In the rows, 128 means zero.
Each row has a class, written after it, and each block has its own classes.
[118 132 141 135 122 128 119 118 157 125 147 122 127  98 147 169 162 116
 112 123 121  93 139 111 141 144 117 151 152 140 151 125 119 139 144 115] | J206
[153 126 143 162 174 106  91 102 160 143 142 134 133 105  75 158 186 105
  91 147 155 114 151  99 103 122 160 157 178 138 132 122 138 124 142 153] | J687
[123 141 134 145 135 118 150 140 116 141 166 137 119 121 147 144 115 129
 113 119 104 130 131 144 135 113 126 136 125 158 186 131 139 153 137 140] | J206
[126 118 118 120 120 116 102  97 141 101 184 147  96 103 113 110 139 132
 111 122 144 123 170 110  97 119 154 153 107 123 107 122 159 158  98 118] | J959
[105 233 152 113 109  80 106 149 139 126 106 114 178 139 105 125  79 129
  83 135 128 119 141 149  69  76 132 146 103 138 201 171 188 125 125 145] | J782
[144 120 103 134 145  95  97 138 178 181 130 146  96 117 116 146 163 117
 117 134 118 129 145 111 123 117 113 139 126 141 190 144 119 132 104 133] | J206
[110 146  95 143 102 176 155 113 129 109 151 163  71 133 107 147 115 180
  95 104 123  74 128 144 134 196 113  77 126 157 144 126 163  71 145 133] | J769
[ 99 135 201 159 133 150 109 178 135  55 161  87 120 127  69 216 188 158
  60  52 149  80 175 161  69 133 134 134  92 190 163 142 108 103 157 163] | J782
[117 122  80 134 148 112 145 149 127 127 141 141 144 103 103 119 123 138
  99 120 134 103 135 121 113 104 120 127 108 125  96 115 130 112 113 165] | J899
[120 120 131 130 132 108 135 112 134 149 160 150 135 102 143 128  98 136
 125 123 111 121 143 139 133 126 115 124 112 127 164 128 142 146 137 141] | J769
[135 137 107 129 136 119 120 118 136 116 129 143 125 108 119 132 140 112
 108 125 127 113 147 116 119 114 127 128 123 141 158 121 111 130 149 136] | J657
[119 141 137 125 106 147 156 139 112 136 109 109 128 150 181 140 111  91
 133 114 112 135 123 141 147 102 128 113 123 131 163 116 101 132 145 148] | J899
[ 89 148 128 107 111  77  72 147 178 158 124 114 173 139 114 100  51 111
 134 154 149 133 131 128 127 109 116 112 128 125 100 134 154 142  77 126] | J687
[140 101 138 163 151  88 154 125 164 192 174 169 174 107 162 152 124 135
 102 129 110  76 152 124 123 140 130 109  99 120 223  92 146 158 116 141] | J687
[ 68 134  95 131 132 139 159 172 151 118 155 130 173 100 102 165 125 140
  70  96 135 101 137 158 121 149 109  97 123 154 119 102 105 101 121 183] | J782
[ 83 161 113 114 112 110 165 128 114 124 127 138 146 125 141 124 120 132
 102 128 127 124 133 142  98 110 116 134 115 108 141 111 127 159 147 144] | J568
[123 138 137 123 146 141 126 118 126  91 159 128  85 121 121 147 104 145
  90  84 110  89 126 145 123 119 108 143 120 150 152 127 151  93 145 141] | J854
[134 127 119 139 142 113 118  85 156 102 118 132 120  97  93 134 153 127
  91 113 150 139 167 120  94 103 139 173 150 144 160 121 121 178 135 119] | J568
[ 90 168  93 116 127 104 144 144 139 124 106 145 118 144 115 135 111 137
  88 116 124 123 127 152  99  96 110 133 103 120 181 122 108 129 134 165] | J568
[198 117 138 142 159 174 106 131 152 120 110 137 103 118  96 158 212 139
 108 140 126 163 135 141 131 127 135 136 154 177 134 151 108 112 112 119] | J687
[ 90 133 128 140 153 129 161  80  99 107 165 169  56 181 116 114 127 138
 102 123 123  96 119 106 143 129 177 145 134 155 155  76 117 116 189 174] | J657
[168 108  92 148 162  91 107 121 163 137  87 160 138  87 127 112 151 145
 119 100 147  95 152  88 118  96 149 130 128 131 151 117 153 126 129 115] | J899
[130 142 141 140 132 126 158 139  82 138 100 136 169  99 155 140  82 138
 107 111 136 116 136 154 119 126 138 111 140  98 157  99 119 126 153 144] | J959
[ 87 172 161 150 113 110 139 171 121 144 176 119 164 132 112 147 136 127
  95 133  97 105 113 137  86 125 125 105  88 132 145 149 138 122 152 164] | J782
[173 148 106 131 128 157  99 121 187 107 136 135  69 124  80 133 157 110
  71 104 118 103 146  87  73 108 122 134 137 127 141 113  70 103 116 111] | J959
[189 116 114 144 117 170 141  67 120 103 142 133  86 126 168 130 201 100
  94 139 111  86 168 121 152 109 153 146 127 219 171  97 146 127 141 125] | J687
[106 120 119 114 124 138 130 133 137 118 138 129 129 105 119 122 136 157
 108 119 133  89 151 128 131 119 110 123 114 157  98 110 108 115 138 140] | J769
[ 92 129 142 106 132 127  87 150 165 119 138 108 166 101 125 141 121 151
  97 112 149 103 160 185 133 103 126 132  95 176 121 134 165 122 118 145] | J687
[137 133 112 148 112 128 129 123 173 131 110 141 152 135 147 135 110 131
 108 138 106 110  88 180 124 110  75  89  97 139 175 125 154  87 110 123] | J854
[108  98 126 141 107 112 111 153 122 115 155 118 122 103 129 140 139 141
 123 113 139 118 151 130 134 144 124 130 128 169  99 143 178 133  96 115] | J206
[ 95 144 160 127 170 101 152  69 177 144  90 144 125 151  96 144 194 105
  98 146 146 166 161  58  98 140 150 173 198 153 102 128  95 187 191 126] | J899
[ 94 101 111  86  97 117  67 110 123  87 131  98  49  98 117  97 121 169
 121  58 128 104 159 111 135 106 107 184 118 146  56 136 170 135 124  99] | J899
[121 141 145 138 163 124 119 132 161 152 116 130 153 101 117 160 106 108
 138 137 138 124 117 109 140 155 129 108 155 100 147 143  89 126 144 137] | J854
[137 160 158 132 187 136 140 148 145 168 114 134 153  93 106 153 133 106
  89 104 120 115 141 107 100 131 132 122 178 132 181 130  84 117 163 155] | J854
[ 79 135 148 145 107 114 131 182  89 133 116  98 163 155 114 165 109 133
 119 111 126 149 117 153  98 122 101 109 122  97  73 135  96 133 129 141] | J899
[104 102 142 118 145  99  95 133 190 119 164 139 164 112 136 123 114 145
 116  80 135 118 141 150 120  96 137 131 100 148 140 108 160 138 108 130] | J782
[132  99 123 132 163 120 121 155 184 165 137 130 147  76 142 137 156 124
 112 110 125 104 127 119 149 102 135 134 132 127 147 101 109 125 131 157] | J687
[134 209 100  49 100 123 134 122  41 153  85 136 180 115 185 139 144 114
 130 149 112 115 155 165 118 116  80 132 131 106 138 133 139 107 135 143] | J782
[126 117 154 133 138 129 109 116 132 140 131 115 125 116 119 130 129 108
 112 118 124 138 137  96 131 122 144 146 180 134 100 126 122 136 146 125] | J899
[114 162 150 147 130  82 170 152 142 127 155 115 180  95 108 155  57 144
 130 146 155 143 128 115  94 145 106 125 120  77 119 159 190 180 127 115] | J687
[138 146 110  96 140 150 143 158 168 173  96 120 138 158 145 129 105  97
 120 129 145 140 117 118 113 104 118  86 159  91  97  89 101 102 145 127] | J687
[128 124 151 136 133 127 106 101 167  87 187 123 122  86 103 128 140 129
 127  95 149 120 157 106 107 128 172 171 114 120 142 135 156 171 111 118] | J782
[ 88 195 101 152 120 101 183 154  48 162  92 116 143 154 138 128  50 157
 144 114 154 139 128 125 124  98 161 101 147 115 142 120 150 164 139 124] | J854
[113 110 106 133 122  77 160 111 145 164 134 137 129 103 162 109 105 113
 114 134 145 129 146 114 112  77 129 134 111  89 164  75 135 166 139 152] | J959
[136 159 148 171 164 149 174  99  99 113 147 145 140 126 107 161 113  95
  92 117 116 130 127 125  98 159 160 129 160 131 136 124 106 135 176 156] | J959
[127 126 132 135 140  97  88 128 165 152 135 132 175  97 113 148 116  98
 124 149 135 139 137 122 129 123 128 122 147 121 151 141 124 138 123 128] | J657
[ 83 125 137  98 138 142 116 151 151 106 164 126 115 140 119 123 100 153
 119  96 129 107 133 153 124 123 107 109  88 159  92 127 127 113 110 132] | J854
[138 154  84 153 117 130  96 129 173 116 103 116 113 122 100 155 206 113
  79  92 136 107 165 143  63  87 133 154 102 165 156 143 140 133 127 112] | J206
[ 64 166 154  77 104 136 134 169 131 101 109 108 192  82 123 144 130 170
  89 123 142 130 146 159  98 142 102 145 132 121  75 162 154 140 128 112] | J568
[125 170 144 124 109 116 106 143 146  89  95 143 110 136  75 132 143 167
  77 132 159 137 170 131  77 117 123 135 129 164 155 141 121 131  87 122] | J959
[ 32 165 144 116  90  78 129 157  54 131 145  65 166 164  84 112  76 114
 120 110 135 156 181 182  41  97  92 164  57 163  50 163 141 215 111 139] | J206
[ 88 146 145 154 148 130 144 113 116 142 128 119 182  95 101 159 120 137
  71 125 133  87 144 117  97 155 160 140 159 109 112 119 117 145 196 130] | J568
[139 128 147 174 154 107 187 102  99 137 132 136 120  90 132 131 123 124
 113 102 133 116 163  71 138 122 168 157 175 154 200 101 116 190 159 147] | J899
[141 139 137 172 138 108 129 114 158 122 155 146 161 145 127 163 135 111
 105 136 107  96 121 143 105 114 133 120  84 149 195 138 149 123 140 130] | J657
[104 125 158 121 141 129  89 159 161 119 140 112 153  82  93 137 123 161
 110 112 146 111 130 149 107 124 115 134 118 113 107 148 143 111 107 126] | J854
[114  97 131 146  90  60 118 148 149 104 157 115 162 108 158 115 108  98
 143 113 119 129 149 132 121  82  94 137  63 159 152 142 165 178  54 138] | J899
[ 56 143 118 117 119 124  80 155 137 101 160 112 132 144  72 143 118 147
  82  94 117  92 128 170  99 118  90 119 108 170  75 128  92 111 120 149] | J568
[171 103 156 165 221  67  55 171 225 163 140 154 114 157  62 161 113  84
 134 102 136 184 136  56  89 107 202 127 121  88 186 167  72 144 111 147] | J782
[191 130 177 160 136 128 121 113 141 136 122 140 132 121 133 134 120 124
 120 130 118 115 138 111 123 146 133 118 153 152 195 131 149 139 124 102] | J687
[195 147 152 154 170 135 133 207 175  97  96 137 164  82  40 147 220 122
  58 116 127 143 149 129  30 100  65  87 142 210 158 163  75 101 127 146] | J568
[ 95 119 129  95 106 150  49 156 158  70  84  96  66 145 130  94 120 187
 200  53 169 134  66 147 164  73 113 119 144 103  30  99 106  98 106  77] | J854
[147 116 135 182 126  66 124 110 144 148 130 135 134 117 123 138 114  95
  91 140 118 134 140 117  98  94 130 138 125 136 195 122 145 148 119 148] | J959
[116  98 131 187 138  96 144 148 116 192 169 116 126  89 171 165 123 100
 143 144 120 128 105  99 155 102 182 102 121  51 187 116 109 162 207 159] | J568
[179 125 127 135 109 120 103 163 134 145 142 128 128  88 130 130 120 136
  95  95  96  98 137 107 106 113 117 129 126 107 189 127 140 102  86 114] | J782
[ 98 138  97 141  90 158 180  99 132  75 167 149 129  83 129 164 252 130
  81 146 138 100 130 126 120 148 112 151 160 138 117  89 135 124 135 143] | J657
[108 117 223 176 170 129 127  98  97 226 204  98 210 116  98 178 105 121
 129 177 122 102 110 148 107 172 146 105 158  94  99 143 151 137 207 130] | J568
[135 131 162 124 125 140  96 120 143 171 140 115  93 142 110 148 184 101
  65 128  76 123 153 119  94 110 114 159 136 157 164 147 100 116 145 143] | J899
[136 166  94 144 152 138 151 103 154 125 104 151 132 126  82 124 108 129
  97 156 119 117 112  92 104 149 117 109 136 121  83 125  66 124 167 120] | J959
[153 114 153 165 157  95 118 110  94 117 161 138  86 138 109 125 116 126
 116 123 139 110 151  91 119  94 170 142 130 136 166 115 143 135 154 157] | J899
[ 27 154 100 114 108 114 156 158  65 104 135  99 140 141  97 132 109 115
  85 142 149 135 148 155  96 111 131 131 101 133  24 136 139 110 174 207] | J769

A new block, with new classes.
[127 159  97 130 132 121  87 101 123 143 138 165 107 132 160  89 152 132
 136 124 110 108 134 131 152 119 104 126 134 138 112 139 157 134 119  98] | J637
[115 100 135 122 130 175 123 101 100  97 175 149 111 143 142 107 155 109
 114 138 118 111 112 138 153 136 117 154 131 144 128 131 127 125 129 122] | J887
[149 116 123 141 133 139  97 117 155 149 116 105  91  77 128 139  98 123
 126 143  92 122 163 133 106  95 152  89 183 100 114 129 139 108 152 133] | J427
[101 132 104 114 110 135 114 122 115 124 138 133 134 132 135  68 164 140
 140 102 167  97 145 118 132 153 143 136 121 126 111 115 119 125 101 113] | J637
[113 109 110 144 109 104 113 141 109 100 137 118 130 168 115 145 127 105
 121 138  93 163 126 133 140 140 124 158 106 133 175 129 155 148 122 139] | J253
[163 166 127 132 165 144  94 108 175 150 147  97 133 104 144 141 127 106
 168 126 104 100 135 124 143 126 201 103 176 116 131 161 106 133 178 131] | J778
[129 131 125 130 119 105 147 106  96 147 150 160 160 143 146 143 165 118
 144 141  78  61 103 112 155 129 146 158 112 117 117 170 108 140 113 123] | J253
[ 72 101 161  93 108 120 134  86  83  84 150 108 154 151 149 149  96 111
 144 164 143 142  93 137 149 141  69 141 126 168 120 150 170 142  88 128] | J637
[148  31 156 128 102  86 174  91 110  92 147 162 102 138  91 186 164 131
  97 114 131 114  72 119 156 196 142 146 123 132 146 165  86 134 106 156] | J773
[142  75 148 101 127 175 117  93 118 104 150 144 124 101 119 125 134  96
  98 153 144 119 129 132 162  75 130  94 177 128 153 128 116 126 161 150] | J607
[182 145 113  85 135 133 135 170 123 125 128  97 132 108 111 146 103 126
 143 128 126 124 141 134 124  62 162 105 144  79 153 146 120 152 133 146] | J44
[148 109 143 131 139 119 112 118 123 111 139 156 155 130 136 117 133 108
 145 161 120  94 127 121 147 108 131 135 111 121 150 145 131 146 137 124] | J497
[124 126 165 125 102 126  88 154 149 120 167 157  86 155 110 132 110 162
 132 122  99 114  99 124 156  83  89 120 131 127 158 155 154 162 130 130] | J778
[139 118 137 102 178 185 121 138 106 133 152 130 120  88 149 121  63 119
 129 163 136 124 109 156 146  86 100 104 181 124 128 112 133 125 153 158] | J44
[139 134 140 128 145 111 138 121 145 143 127 172 131 120 136 145 130 122
 129 109 113 101 145 121 119 116 135 107 132 107 124 139  96 141 122 120] | J607
[ 72 150 190  80  57  65 184 129   4 124  78  75 163 189 146 133 141 166
 141 153 146 102 100 142 104 202 156 157 106 194 103 175  99 186  36 144] | J44
[151 107 128 130 118 128 120 125 104 120 135 183 124 137 134 113 147 107
 116 137 121 113 130 128 150 108 119 135 112 128 153 142 131 151 124 132] | J607
[134 112 142 105 149 164 134 121 120 144 134 125 103  77 132 147  76 117
 125 148 120 109 138 138 124 109 140 114 192 117 116 138 102 114 161 150] | J773
[117  79 111 142 112 150  95 169 141 102 136 138  91 101 115 114  96 125
 124 127 111 171 156 138 102 149 112 120 161  76 148  82 137 127 143 151] | J44
[130 132 117 137 152 122 100 133 163 147 140 153 109 118 154 103 112 135
 139 139 124 114 173 125 115 125 122  98 134 129 113 147 143 131 103 105] | J773
[ 83  71 193 128 115 155 154 139 114 143  95  74  70 119 114 110 131 172
 102 145 187 138 161 140  68 109 137 186 113 118  76 150 193  59  89 145] | J253
[130 133 138 141 148 128 103 107 157 155 138 155 133 116 169  98 103  93
 143 139 114 112 157 125 130 122 119 103 146 153 117 129 125 137 119  99] | J14
[127 155 139 140 146 120 129  95 148 149 137 151 129 120 157  97 116 134
 113 131 115 111 145 144 128 109 107 121 141 146 120 100 141 128 100 115] | J427
[119 123 125 135  98 118 121 130 119  99 131  99 128 184 130 123 169 107
 112 129 120 150 143 142 130 130 127 132 108 144 163 165 134 130 118 122] | J702
[103 120 162 125 103 116 146  77 131 127 121 108 136 125 122 127 142 133
 116 135 113 124 108 116 145 169 150 137 156 163 131 108 112 129 127 112] | J497
[138 116 153  96 137 150 131 126 116 123 134  98 130  98 123 158 105 126
 127 149 135 121 121 136 129  85 138  88 185 102 151 140 107 131 152 160] | J702
[152  99 127 121 129 143 122 128  94 104 158 158 161 139 152 118 136 116
 147 169 131  95 119 130 140 122 118 149  91 130 161 158 123 156 108 154] | J14
[121 126 135 132 129 153 129  92 151 151 142 145 125 115 163  69 137 102
 125  99 150  81 151 129 138 115 149 139 148 126  90 136 116 107 121  96] | J637
[119 108 156  99 112 165 114 116 116 132 136  89  85  97 132 138 117 127
 143 140 127 127 133 129 136  94 154  82 194 122 125 131 129 127 137 145] | J887
[115 131  96 147 105  92 132 139 134 104 125 106 142 161 122 161 138 116
 134 123  89 156 137 131 144 127 138 142  86 133 172 128 143 144 110 141] | J887
[ 89 153 108 144 116 101 121 145 125 118 102 107 118 180 106 135 116  95
  95 136 117 160 119 134 153 117 129 151 128 156 150 135 135 108 157 112] | J427
[125 126 152 101  93 113 150  86  96 122 116 113 110 134 104 133 166 145
 104 133 124 113 103 132 140 129 138 145 134 160 130 139 133 114 110 130] | J427
[124 151 147 128 136 129 125  93 144 136 156 120 148 129 156  71 145 131
 126 128 141  97 157 136 128 102 120 132 147 112 132 124 139 145  97 100] | J702
[125 138 103 140 153 104 120 144 123 100 130 158 122 136 106 123 135 124
  93 140 127 159 136 132 127 152 131 140 138 124 156  85 114 152 135 129] | J887
[109 156 104 128 130 122 120 100 118 145 136 150 120 140 152  77 162 146
 122 112 118  92 147 139 137 127 120 166 111 139 124 125 144 142  94 111] | J887
[161 156 120  91 133 144 126 148 119 144 141 117 106  87 121 126 104 127
 135 127 125 115 147 130 135  80 157  87 191 104 134 120 106 139 142 144] | J637
[122 132 125 138 124 118 119 118 122 137 130 142 108 133 142  98 154 137
 131 131 129 112 161 135 122 142 128 131 124 132 117 138 127 125 109 120] | J773
[ 97 127 125  91 110 134 150  90  93 134 116 113 132 115 117 157 121 141
 120 135 123 107  89 124 156 112 127 127 145 147 140 138 108 117 134 135] | J773
[145 125 109 129 119 128  99 166 113 111 152 158 128 147 125 103 116 103
 138 152 123 106 120 114 164 100 143 147 123 108 159 137 146 147 133 125] | J427
[105 123 125 132 117 121 137 119 120  84 141  90 147 166 111 151 150 118
 130 133 116 161 125 148 137 127  85 127  83 166 149 123 138 127 121 143] | J887
[116 142 137 109 122 124 142 107 112 129 130  93 127 140 125 136 126 136
 113 132  95 117 112 142 138 139 140 139 147 158 120 147 121 137 122 119] | J44
[113 141  78 130 138 122  95 169  88  92 120 116 121 133 108 140  98 105
 132 145 105 166 138 128 145 124 159 151 116 125 180  94 160 127 145 136] | J637
[129 149 142 128 141 114 102 110 142 145 136 144 136 131 159  95 129 112
 149 135 127 104 161 125 135 104 115 120 130 143 113 134 139 143 113 102] | J14
[130 135 128 137 132 123 103 113 147 134 143 155 108 127 135  83 157 132
 124 127 123 118 183 136 122 125 113 130 140 120 131 127 149 140 114 122] | J607
[134 133 128  93 147 153 110 136 110 136 127 103 111  95 122 133  87 128
 130 152 121 133 117 141 141  96 120  92 186 131 120 123 133 130 158 140] | J44
[146 143 124  98 122 130  86 168 177  78 160 166 149 123  95  73 146 126
 119 140 178 160 169 105 123 137 143 127 154 100 169  80 132 168 136 126] | J778
[130 179 156 123 155 166 129 158 155 165 122 101 138 100 153  93  72 130
 142 148 137 127 145 137 108  78 134  76 178 124 107 102 108 129 140 112] | J44
[136 135 135 119 127 153 111 149  85 120 129 129 130 119 143  87 114 121
 150 163 146 107 136 122 108 126 155 132 122 131 120 139 136 138 110 112] | J637
[135 129 108 131 155 149  99 118 110 143 140 147  97 116 162  51 148 106
 116 135 129 112 184 163 128 130 133 131 165 126 107 123 139 118 125 123] | J44
[192 112 134 122 154  95 139 107 156 101 162 200  82 127 100 129 171 125
  66 116 122 136 135 137 132 162 135 144 165 115 143 121 112 136 123 128] | J427
[126 102 154 149 128 175 102 102 171 155 149  99 118 107 149 109  86  92
 116 142 115 111 126 129 155  64 167 101 216 103 145 133 116 133 175 129] | J253
[126 117 128 130  99 135 111 156 127 102 132 131 115 158 111 122 145 131
 123 124 128 150 146 136 135 123 123 121 115 135 180 128 128 148 135 161] | J607
[142 127 115 136 138  82 132 170 149 103 136 170 125 139 106 146 145 134
 121 121 122 149 152 119 121 151 117 131 107 113 130 108 123 149 113 138] | J887
[108 156 133 147 142 112 108 106 167 147 122 128 135 122 162  98 121 127
 129 130 129 110 161 116 142  95 158 122 136 137 100 121 164 117 104  86] | J637
[122 131 115 124 135 149 121 126 121 130 150 117 131 110 133  93 117 134
 155 159 140 107 138 114 130 124 137 154 123 109 129 134 157 124 108 106] | J773
[140 144  93 129 148 108 124 157 128 115 129 164 131 128 113 128 130 127
 117 138 123 138 145 116 142 139 145 144 110 129 152 105 127 133 128 125] | J773
[163  81 123 112 114 127 107 149  87 100 148 224 112 146 127 111 113  90
 120 139 120 124  85 128 161 139  70 126  93 174 153 133 140 152 119 132] | J427
[135 108 133 106 122 162 124  86 122 134 148 108 121  97 138 133 104 120
 133 148 112  94 123 135 140 103 143 114 178 118 144 162 109 136 144 138] | J773
[109 117 157 162 106 101 143 127 132 122 165 114 148 174 137 128 124 116
 132 131  91 113 139 144 121 131 114 146 122 115 149 149 113 162 100 137] | J253
[102 183  74  88 137 176  67 168 118 136 147 121 117  94 126 120  78 107
 141 144  69 102 162 106 146  79 180  89 203 118 131 109 111 127 183  99] | J637
[169 135 122 142 136  98 139 149 153 114 137 165 112 148  97 111 205 123
  86 130 144 156 134 107 131 150 137 108 127 124 128 121 111 117 124  90] | J702
[149 141 123 126 150 116 120 186 150 114 146 173 138 133 123 132 122 131
 139 143 133 145 148 108 117 138 118 112 107 125 141 106 114 144 116 129] | J14
[141 138 117 107 124 117 132 107  91 116 132 105 115 137 114 151 140 110
 114 162 109 138  95 123 163 130 160 121 151 167 141 158 135 128 128 111] | J637
[148 146 101 133 139 108 120 158 155 125 137 170 136 131 122 121 132 126
 126 121 129 148 136 110 132 143 118 121 117 124 152  92 108 150 124 121] | J14
[115 110 139 153 103 130 116 138 125  97 146  90 135 156 121 136 132 116
 140 133 123 150 130 143 133 128 119 136 104 127 153 134 139 133 133 153] | J778
[145 123 131 119 156 133 116  73 124 122 173 148 105 128 141  79 196 124
 112 121 141  98 171 155 130 136 132 144 136 130 118 147 143 116  98 122] | J778
[126 122 159  91  99 107 130  89  74 114 127 107 128 134 115 145 146 133
 129 178 105 115 113 125 147 121 140 145 136 171 154 160 145 149 104 133] | J14
[136 124 123 106  96 112 136 106 110 121 131 142 101 134  98 119 166 129
  97 129 108 119 115 123 154 137 150 142 143 154 151 124 129 120 115 123] | J427
[133  87 162 106 140 149 139 132  94  91 145 111 141 129 112 134 121 133
 138 136 185 102  98 133 133 109 137 119 112 118 139 122 114 121 118 161] | J427
[ 98 124 120 140 103 121 119 126 113 106 134 128 122 154 121 122 140 129
 119 137 104 141 127 144 145 129  98 152 115 147 159 118 139 141 129 147] | J887
[102 121 141 127 139 106 110 113 121 132 127  91 110 115 121 122 142 123
 141 141 136 128 174 129 107 146 149 120 139 134  86 142 159 105 104 113] | J778
[126 136 131 124 128 130 111 117 116 136 129 119 126 148 131  96 153 103
 126 148 133 103 124 121 150  99 127 138 126 141 120 176 150 117 136  87] | J702
[140 105 195 165  83 131  67 111 203 137 120 115  70 138 116  64 194 128
 122 117  79  91 196 134 119 144 196 108 174 164 101 173 122 113 164 109] | J44
[133 134 113 110  98 132 125  91 115 129 138 120 118 116 101 105 154 142
 107 162  97 111 122 122 154 128 154 134 155 158 174 136 124 136 125 119] | J773
[144 126 118 146 121 138 102 146 161 138 140 158 123 133 144  84 121 104
 138 139 129 108 151 115 142 120 153 120 134 126 147 150 120 140 136 109] | J773
[116 106 127 105 112 130 145 118  93 115 122 128 128 139 116 150 158 106
 116 139 131 126  94 120 154 127 135 141 128 130 147 160 123 102 137 128] | J702
